Here is a tiny trained network, its code and every weight. The questions are about switching its units off for an input and a class, where a switched-off unit gives its printed mean instead of its output.

import numpy as np


def w(rows, s, z=0):
    codes = np.array(rows[::2]) - 128.0
    scale = np.full(codes.shape[1], s)
    scale[-1] = z or s
    return codes * scale


def norm(h):
    return h / np.sqrt((h * h).mean(-1, keepdims=True) + 1e-5)


def f(y):
    return y / 2 * (1 + np.tanh(0.7978845608 * (y + 0.044715 * y**3)))


def log_softmax(a):
    a = a - a.max(-1, keepdims=True)
    return a - np.log(np.exp(a).sum(-1, keepdims=True))


def net(x, mask):
    res = np.array(x, float).reshape(1, 5) / 4 @ E
    u = 0
    for l in range(3):
        y = f(norm(res) @ A[l][:, :-1].T + A[l][:, -1])
        res = res + np.where(mask[u : u + 3], y, B[l][:, -1]) @ B[l][:, :-1]
        u += 3
    return log_softmax(norm(res)[-1] @ U[:, :-1].T + U[:, -1])


A, B = {}, {}
E = w([
[131,219,180,139],'x0',
[170,109,101,189],'x1',
[202,146,45,52],'x2',
[138,152,56,170],'x3',
[195,103,255,142],'x4',
],0.0048)
A[0] = w([
[120,255,89,9,156],'0.n0',
[214,49,56,77,228],'0.n1',
[57,110,255,111,6],'0.n2',
],0.0087,0.0017)
B[0] = w([
[197,228,91,42,254],'0.n0',
[188,6,174,138,217],'0.n1',
[72,139,162,105,235],'0.n2',
],0.011,0.0048)
A[1] = w([
[168,102,28,127,3],'1.n0',
[119,146,143,104,30],'1.n1',
[168,166,114,248,12],'1.n2',
],0.011,0.0024)
B[1] = w([
[4,94,119,150,253],'1.n0',
[145,162,146,137,125],'1.n1',
[174,192,98,155,188],'1.n2',
],0.012,0.0015)
A[2] = w([
[131,132,129,157,104],'2.n0',
[68,175,250,148,84],'2.n1',
[166,169,140,245,4],'2.n2',
],0.015,0.0027)
B[2] = w([
[74,134,191,17,125],'2.n0',
[21,174,229,87,254],'2.n1',
[154,159,124,253,158],'2.n2',
],0.013,0.0086)
U = w([
[126,203,79,77,67],'0',
[23,165,219,120,190],'1',
[144,35,150,155,210],'2',
[143,176,134,250,122],'3',
[112,179,148,130,1],'4',
[43,88,56,144,93],'5',
[188,114,125,103,134],'6',
],0.016,0.0042)

Each question gives the input, the list of numbers given to net, and the class t.
The units are the neurons (one row each of A and B). Each row of codes is followed by its name. A weight is (code - 128) times the scale printed after its matrix; where a second scale follows, it is the last column's (A, B and U).
mask holds one flag per neuron, layer by layer. A switched-off neuron (its flag False) gives its mean, the last column of its row in B, instead of its output. The means were averaged over made-up inputs and are rounded, as every weight is.
A unit's drop is (log p(t) with every unit on - log p(t) with that unit switched off) / (log p(t) with every unit on - log p(t) with every unit switched off).
most important unit: the unit with the biggest drop
k most important neurons: the k neurons with the biggest drops, biggest first
top k neurons in layer l: the k neurons of layer l with the biggest drops, biggest first
drop when u is switched off: that unit's drop, to one decimal
input [3,8,3,-3,8], class 3: most important unit	0.n2
input [1,-5,4,6,5], class 6: 2 most important neurons	2.n1, 0.n1
input [1,-1,0,5,-5], class 5: 4 most important neurons	1.n0, 2.n1, 0.n2, 1.n2
input [-1,3,2,0,-5], class 5: 2 most important neurons	1.n0, 2.n1
input [-5,8,-5,7,-2], class 3: 4 most important neurons	1.n2, 2.n2, 0.n0, 2.n1
input [-2,7,-4,-5,-4], class 3: 3 most important neurons	0.n2, 0.n0, 0.n1
input [-8,1,7,2,-8], class 2: 2 most important neurons	0.n1, 2.n1
input [-8,6,1,4,-6], class 2: top 2 neurons in layer 0	0.n1, 0.n0
input [8,2,3,3,7], class 3: 2 most important neurons	0.n2, 2.n2
input [-5,-4,6,0,-7], class 5: 3 most important neurons	1.n0, 0.n1, 2.n1
input [2,0,3,1,0], class 6: 2 most important neurons	2.n1, 0.n1
input [-3,0,-5,3,-3], class 3: 4 most important neurons	0.n2, 0.n0, 2.n1, 0.n1
input [-1,3,-5,-1,-4], class 3: 4 most important neurons	0.n2, 0.n0, 2.n2, 1.n0
input [4,1,5,4,5], class 6: top 2 neurons in layer 2	2.n1, 2.n2
input [-4,-3,6,-2,-1], class 6: top 2 neurons in layer 0	0.n0, 0.n1
input [-6,-1,-1,-5,-8], class 5: 2 most important neurons	2.n1, 1.n0
input [0,7,0,-4,-4], class 2: 2 most important neurons	2.n1, 0.n1
input [3,6,0,1,-4], class 3: most important unit	1.n2
input [0,8,-5,-1,1], class 3: 2 most important neurons	1.n2, 2.n2
input [1,-1,-3,-2,-7], class 0: top neuron in layer 0	0.n1
input [4,-5,8,-5,-2], class 0: drop when 0.n0 is switched off	0.3
input [-5,1,-1,8,-4], class 5: drop when 1.n0 is switched off	0.3
input [-4,7,4,0,-5], class 2: drop when 0.n1 is switched off	0.4
input [-8,-2,5,-7,-7], class 2: drop when 0.n1 is switched off	0.6
input [0,0,-6,7,-8], class 5: top 2 neurons in layer 1	1.n0, 1.n1
